Below is a small trained network, with its code and all its weights. Each question gives an input and a class and asks what happens when units are switched off, that is, made to give their printed mean instead of their output.

import numpy as np


def w(rows, s, z=0):
    codes = np.array(rows[::2]) - 128.0
    scale = np.full(codes.shape[1], s)
    scale[-1] = z or s
    return codes * scale


def f(y):
    return y / 2 * (1 + np.tanh(0.7978845608 * (y + 0.044715 * y**3)))


def log_softmax(a):
    a = a - a.max(-1, keepdims=True)
    return a - np.log(np.exp(a).sum(-1, keepdims=True))


def net(x, mask):
    res = np.array(x, float).reshape(1, 5) / 4 @ E
    y = f(res @ A[0][:, :-1].T + A[0][:, -1])
    res = res + np.where(mask, y, B[0][:, -1]) @ B[0][:, :-1]
    return log_softmax(res[-1] @ U[:, :-1].T + U[:, -1])


A, B = {}, {}
E = w([
[104,191,162,63],'x0',
[97,90,252,120],'x1',
[57,141,126,187],'x2',
[34,92,57,79],'x3',
[134,167,119,148],'x4',
],0.012)
A[0] = w([
[23,144,154,81,252],'N1',
[136,74,108,192,152],'N2',
[81,92,149,107,181],'N3',
[229,92,177,104,219],'N4',
[146,102,81,178,252],'N5',
[57,110,114,35,208],'N6',
[110,195,237,146,224],'N7',
[54,186,174,148,245],'N8',
[193,60,77,251,246],'N9',
],0.011,0.0032)
B[0] = w([
[196,63,126,156,224],'N1',
[48,107,136,197,169],'N2',
[159,8,195,114,175],'N3',
[48,177,165,12,230],'N4',
[2,131,101,155,188],'N5',
[203,95,101,92,224],'N6',
[166,213,173,151,247],'N7',
[237,140,143,187,205],'N8',
[50,126,127,146,241],'N9',
],0.0089,0.011)
U = w([
[105,165,215,61,115],'0',
[54,104,180,194,1],'1',
[105,158,113,178,232],'2',
[119,181,3,111,177],'3',
[158,53,159,120,123],'4',
[185,194,180,209,86],'5',
],0.014,0.0026)

Each question gives the input, the list of numbers given to net, and the class t.
The units are the neurons (one row each of A and B). Each row of codes is followed by its name. A weight is (code - 128) times the scale printed after its matrix; where a second scale follows, it is the last column's (A, B and U).
mask holds one flag per neuron, in row order. A switched-off neuron (its flag False) gives its mean, the last column of its row in B, instead of its output. The means were averaged over made-up inputs and are rounded, as every weight is.
A unit's drop is (log p(t) with every unit on - log p(t) with that unit switched off) / (log p(t) with every unit on - log p(t) with every unit switched off).
The circuit of an input: a set's keep is (log p(t) with only the set's units on - log p(t) with every unit switched off) / (log p(t) with every unit on - log p(t) with every unit switched off). Starting from all 9 units, units are removed one at a time, each time the one whose removal leaves the highest keep (on an exact tie, the one counted first), for as long as the keep stays at least 0.8.
units of the circuit, in order: the units of the circuit, biggest drop first
most important unit: the unit with the biggest drop
k most important neurons: the k neurons with the biggest drops, biggest first
drop when u is switched off: that unit's drop, to one decimal
input [-8,-6,-3,2,5], class 1: units of the circuit, in order : [N9 N2]
input [-5,-6,4,5,-5], class 1: most important unit : N2
input [5,-1,6,3,1], class 5: 2 most important neurons : [N8 N4]
input [7,-5,-6,8,-5], class 4: units of the circuit, in order : [N1 N6 N5]
input [3,-3,5,0,-1], class 5: units of the circuit, in order : [N4 N9]
input [4,7,1,-4,6], class 5: 2 most important neurons : [N8 N7]
input [-5,6,4,3,-6], class 4: units of the circuit, in order : [N3 N1]
input [7,2,-5,2,-7], class 4: units of the circuit, in order : [N1 N6]
input [7,-1,-2,-7,2], class 0: 2 most important neurons : [N4 N1]
input [-8,-5,-8,-4,2], class 1: units of the circuit, in order : [N9 N5]
input [1,1,-4,-5,8], class 0: drop when N4 is switched off : 0.8
input [-1,3,5,2,3], class 5: drop when N4 is switched off : 0.1
input [-5,7,-5,-6,1], class 0: drop when N4 is switched off : 0.5
input [3,5,1,3,0], class 4: most important neuron : [N3]
